In the rows, zero is written as 128.
Rows, each with its class:
[ 96 114  88  73 147 138 128 141 150 105 127 109 129 135 125 126  63 127
 102 105 165 136 107 106 171 142 139 130 105 148 131 132 142 134 139 102
 130 140 120 112 153 117 128 121 144 147  53 113 119 131 111 160 136 117
 131  83] : Z867
[141 125  52  66 161 142  51 138 168 113 148 113 106 135 140 137 160 122
 131 112 139 109 127 106  71 136 122 150 132  88 157 121 135 150 210 106
 115 101 124 124  88 123 153 154 146 122 165 120  82 137 124  67 134 116
 139  54] : Z787
[129 122 125 114 177 134 146 123 124 109 100 116 124 125 138 166 252 129
 112 109 118 131 135 154  74 107 107 101 161  77 128 126 176 159  83 126
 112 110 142 177 102  85 113  65 141 118 199 140 149  98 112 170 125 109
 160 175] : Z12
[126 127 126  90 178 138 179 117 111 120  78 113 131 121 140 159 252 140
  93  84 127 143 116 163  87 106 108 100 177  78 149 118 184 130  76 126
  96 110 131 138 118  74  96  59 148 134 185 127 158 115 141 191 112 111
 176 201] : Z12
[125 132 118  96 135 135  80 152 159  97 142  92 115 115 118 129 128 107
 108 101 147 121 136 118 119 135 145 124 122 121 139 134 145 146 124  78
 130 167 129 165 119 105 156 101 116 121 107 119 130 136 101 114 134 123
 133  98] : Z580
[126 132  32  50 152 144  70 144 163 102 145 112 110 138 140 144 143 121
 110 118 148 105 125 105  70 143 129 145 128  78 173 115 140 151 195 106
 131 120 125 124  96 104 176 128 145 142 168 114  90 114 100  74 132 117
 146  52] : Z787
[102 133  80  66 141 144 134 154 154  97 128 105 120 125 120 120  67 131
  96 105 152 141 128 119 160 132 136 128 115 143 137 130 153 140 125  95
 133 139 127 112 155  97 127 107 145 150  63 105 117 130 101 172 126 113
 141  88] : Z867
[147 122  44  61 166 148  79 141 160  99 146 115 126 147 170 161 178 128
 119 105 127 107 126 106  85 117 126 131 120  89 156 107 142 148 199 110
 135 116 117 117 101 109 168 131 144 132 157 113  88 116 116  89 116 130
 147  61] : Z787
[146 119 119 116 173 138 151 117 113 121 103 114 128 125 141 162 252 134
 110 113 129 127 133 160  76 118 124  97 155  81 150 126 171 156  65 127
 103 112 139 186 110 100 109  54 134 123 206 140 152 108 115 125 124 120
 152 182] : Z12
[141 124 119 106 174 130 163  87 141 114  91 115 127 124 136 163 252 138
 108 105 125 136 120 157  83 103  94 105 168  77 137 126 183 145  96 145
  93 101 135 176 110  80 108  65 152 124 201 130 160 119 116 165 124 115
 166 198] : Z12
[153 126  68  76 169 137  97 130 149  98 146 108 126 152 141 166 200 135
 140 113 117 110 122 102  96 126 127 135 103  90 153 109 133 145 177 125
 131 121 128 113 115 103 155 126 146 133 162 115  99 112 113  88 122 130
 147  73] : Z787
[132 139 123 115 140 135  88 147 153 103 160 110 129 126 121 125 106 113
 140  99 171 132 139 120 145 128 128 126  95 120 126 138 143 137 143  92
 131 135 125 168 125 127 140 115 114 127  85 123 127 146 133 109 132 142
 131  96] : Z580
[148 151  93  68 135 143 106 129 144  52 164 116 123 131 130 132 133 105
 123 103 203 126 131 123 137 120 140 122 103 104 149 150 146 147 158  90
 136 136 117 156 121 118 183 102 113 132  91 119 116 135 100 112 139 132
 150 127] : Z580
[114 125 124 133 176 128 130 141 105 138 102 146 177  86 156 156 211 146
 114 128 131  74 112 148  91 119 173 156 173 153 210 100  77 148  66 151
 146 155 138  74 146 132 146 179 141 110 161 111 167  79  79  72 127 115
 121 123] : Z338
[131 137  90  70 129 137  86 143 149  93 150 100 126 110 124 135 121 111
 110 100 183 117 141 111 129 137 146 126 126 112 139 124 154 146 124  80
 138 152 133 179 121 112 171  92 129 133 100 113 128 125  92 120 143 123
 139  80] : Z580
[122 109 129 113 171 134 156  97 112 114  80 104 134 122 136 179 252 138
 112 109 135 136 130 153  75 108 121 104 168  90 133 117 171 154  52 130
  98 119 138 163 115  82 106  62 151 129 197 127 158 103 121 155 119 119
 158 187] : Z12
[102 121  83  89 148 138 130 141 143  91 124  98 115 136 119 132  69 130
  95 105 167 154 136 111 159 135 122 126  97 130 126 129 156 137 128 100
  80 134 125 125 159 103 122 107 147 155  62 105 125 140 138 186 132 134
 131  91] : Z867
[104 120  85  79 122 131 125 135 142 111 120 120 135 129 144 126   7 118
 101 122 159 142 120 125 170 150 156 148  94 158 135 126 122 137 133 120
 131 140 130 103 156 129 129 135 134 131  58 107 104 137  94 146 123 116
 131  84] : Z867
[125 124 143 141 173 129 143 124 120 136 120 150 158 105 157 140 182 141
 129 126 125  81 106 148  95 118 168 155 167 154 200 104  74 125  67 135
 136 141 132  89 134 145 113 161 145 118 129 104 157 108  82  81 117 113
 113 140] : Z338
[147 127  93 124 172 141 103 134 142  97 129 106 133 164 155 171 222 146
 129 110  93 107 131 110 124 132 129 124  97 108 127 113 133 146 170 132
 121 130 122 116 123 103 143 142 136 158 140 119 115 114 121 106 137 143
 141  92] : Z787
[124 151  82  40 126 151  95 145 147  72 149 108 129 109 121 135 152 109
 100  98 200 107 130 132 137 133 138 119 143 106 215 121 150 140 120  91
 136 162 141 162 118 117 196  85 104 118 121 108 147 114  83 113 130 117
 140  95] : Z580
[ 92 123  86  76 124 143 128 128 134 105 110 115 133 127 121 123  38 125
 101 121 157 139 141 119 176 131 158 139 106 155 144 134 145 129 127 110
 142 135 119 113 153 121 137 102 146 131  52 114 119 141 105 166 126 112
 150  88] : Z867
[ 95 124  84  82 133 130 126 139 144 126 120 112 128 131 126 125  28 122
  95 115 100 133 128 123 171 145 152 133 107 158 135 135 131 129 128 112
  96 141 117 112 145 109 135 133 137 133  52 105 107 128 114 165 130 114
 151  80] : Z867
[106 112  81  74 119 141 123 147 143 111 110 118 135 130 127 139  14 128
  93 134 154 138 129 125 163 135 146 134 109 157 141 122 138 125 107 110
 146 154 117  99 152 119 127 113 141 138  59 111 112 129 109 169 129 115
 141  81] : Z867
[137 114 124 103 179 129 165 113  95 120 103 111 119 122 136 158 252 126
 117 116 126 138 129 158  87  94 115 100 164  71 131 128 172 152  79 133
 100 101 135 177 101  86 111  63 145 122 206 127 153 108 113 144 118 121
 160 192] : Z12
[ 96 113 142 120 165 131 182 124 136 120  65 109 123 116 134 160 252 142
  94  62 138 140 139 148 103 126 112 100 209 120 137 111 176 124  33 110
  98 129 137 134 153  81  48  70 173 135 172 133 183 126 146 199 103  97
  95 221] : Z12
[117 102 165 143 169 130 173 119 126 123  83 109 129 119 132 158 252 138
 103  80 120 130 125 147  95 114 106 109 172 110 133 124 163 133  40 117
 102 109 154 169 130  79  58  76 146 133 176 126 168 120 144 158 120 111
 144 210] : Z12
[134 130 135 101 173 107 156 114  94 131  95 106 124 118 132 166 252 138
 107  97 122 154 121 151  75 105 106  87 176  87 125 126 181 151  82 141
 105 112 131 171  97  79 112  67 146 122 205 126 156 110 131 162 124 115
 169 198] : Z12
[131 142  76  56 130 143  97 134 143  87 145 106 137 122 118 141 131 103
 101  97 184 117 133 140 129 131 151 117 121 104 159 129 155 140 133  84
 138 157 122 173 126 115 191  92 124 124  77 115 124 120  81 110 136 122
 177  82] : Z580
[126 119 128 116 185 132 159 118 107 120  89  93 121 119 125 163 252 143
 110 110 136 157 120 154  75 111 115  99 166  81 127 129 185 158  88 129
  94 107 138 163 100  86 115  69 138 104 189 129 152 109 117 151 116 117
 163 186] : Z12
[146 165 100  64 137 129  95 140 138  89 161 116 123 118 114 126 155 105
 118  99 193 112 126 126 124 147 145 115 138 113 156 131 151 141 158  82
 127 144 131 152 118 121 189  98 113 124 111 121 137 125  90 115 126 122
 145 100] : Z580
[131 145 140 144 175 124 138 142 120 135 122 141 152 106 148 136 188 138
 121 134 121  86 103 155  98 120 198 162 168 145 204 105  80 121  72 154
 141 146 151  71 135 152 115 164 133 114 132 109 156  96 101  98 116 113
 117 144] : Z338
[119 115 146 119 175 128 167 119 127 107  84 111 129 102 133 162 252 138
 105  85 129 130 132 145  88 115 112  82 194  99 131 118 164 144  54 127
 102 114 136 155 128  81  83  67 155 103 184 142 159 118 131 178 114 105
 159 207] : Z12
[122 139 106  83 134 150  95 147 156  95 157 111 121 124 114 134 137 112
 110 100 183 122 124 126 116 134 142 117 132 104 143 127 149 145 143  88
 143 138 123 163 122 114 154  99 122 126 109 118 137 123  92 110 137 126
 125  82] : Z580
[141 131  54  77 164 145  61 132 164 105 145 112 111 146 138 148 150 126
 127 122 145 117 130  97  85 133 124 135 127  96 152 111 131 150 207 107
 128 119 129 119 116 115 149 141 148 128 171 117  88 123 120  76 127 138
 143  57] : Z787
[138 123  60  77 160 142  60 142 163 107 150 113 124 144 134 139 160 122
 125 112 146 113 133 100  77 130 116 143 125  95 159 116 135 145 204 107
 120 111 113 122  95 108 143 143 139 129 146 118  94 123 132  76 131 127
 138  67] : Z787
[147 127  68 100 158 149  74 140 151 104 146 124 121 159 142 147 178 138
 134 112 115 119 131 102 107 120 123 140 109 102 153 121 129 147 193 124
 127 117 111 114 112 103 138 141 145 133 157 120  99 122 126  86 136 116
 142  86] : Z787
[110 130 107  75 171 135 181 116 112 113  73 117 140 124 140 176 252 159
 100  80 140 116 123 155  84 100 132  91 186  89 158 131 187 141  54 113
 100 126 141 166 111  74 115  50 161 135 196 117 163 102 107 166 108  90
 176 203] : Z12

Rows, each with its class:
[ 77 162 123  92 163 162 142 132 117 115  50 175 129 134 122 159 113 114
 119 130 141  72 178 122 126 164 129  69  78 120 142 124 119 101 109 158
 173 107 103 122 122 141 146 120 135 132  83 103  98 109 118 153 152 145
 158 118] : U
[107 200 111 136 134 139 165 136 137  77 105 133 163 136 150 102 145  76
 112 169 102  80  83 125 127 178 115 161 108  66 118 108 140 117  44 141
 162 191 187 127 129 158 135 117 104 120 116 101 100 141 136 150 143 146
 155  99] : U
[120  92 128 103 112 126 134 125 144 124 105 112 123 127 114 142  79 153
 118 119 120 128 177 129 135 117 115 104 145 146 125 129 140 131 123 118
 114 131  84 125 149 103 141 133 128 132 125 140 109 110 144 117 122 121
 124 123] : H
[158 132 142 129 135 106 181 141  94 105 125 188 123 168 134 100  61 138
 120 120 138 129 173 146 132 127 102 135  81 145 133 150  31 147 130 127
 109 165 118 144 130 140 141 129 120 155 117 115  95 120  83 140 143 152
 140  95] : P
[154 157 107 132 114 133  55 119 130 120 120 119 108 124 136 148 120 111
 139 170 134 142  85 127 127 118 137 140 111 147 115 119 113 151 150 149
 151 130 159 125 110 104 108 116 137 144 171 117 129 172 126 127 125 136
 131 126] : Y
[151  92 110 147 139 137 114 120 118 134 145 163 127 114 136  94 130 116
 138 135 159 147 163 140 137 132 118 124  92 121 123 150 126 165 173 134
 120 140 139 144 134 116 127 139 145 140 150 107 129 126 102 126 138 146
 110 141] : P
[134 136 141 129 129 107 146 135  88 114 120 157 119 123 139  91 107 104
 131 134 127 113 121 138 148 132 108 127  65 133 117 138 111 149 136 136
 113 177 124 149 130 148 136 109 125 117 137  96 107 125 103 127 137 161
 112 150] : P
[149  67 110 136 121 138 127 103 141 157 105 116  91 104 105  95  88 122
 146 118 156 139 161 124 130 141  76 121 137 122  93 179 161 155 140 119
 106 163 122 154 153 147 142  95 135  99 174 130  83 115 132  93 119 116
  94 139] : E
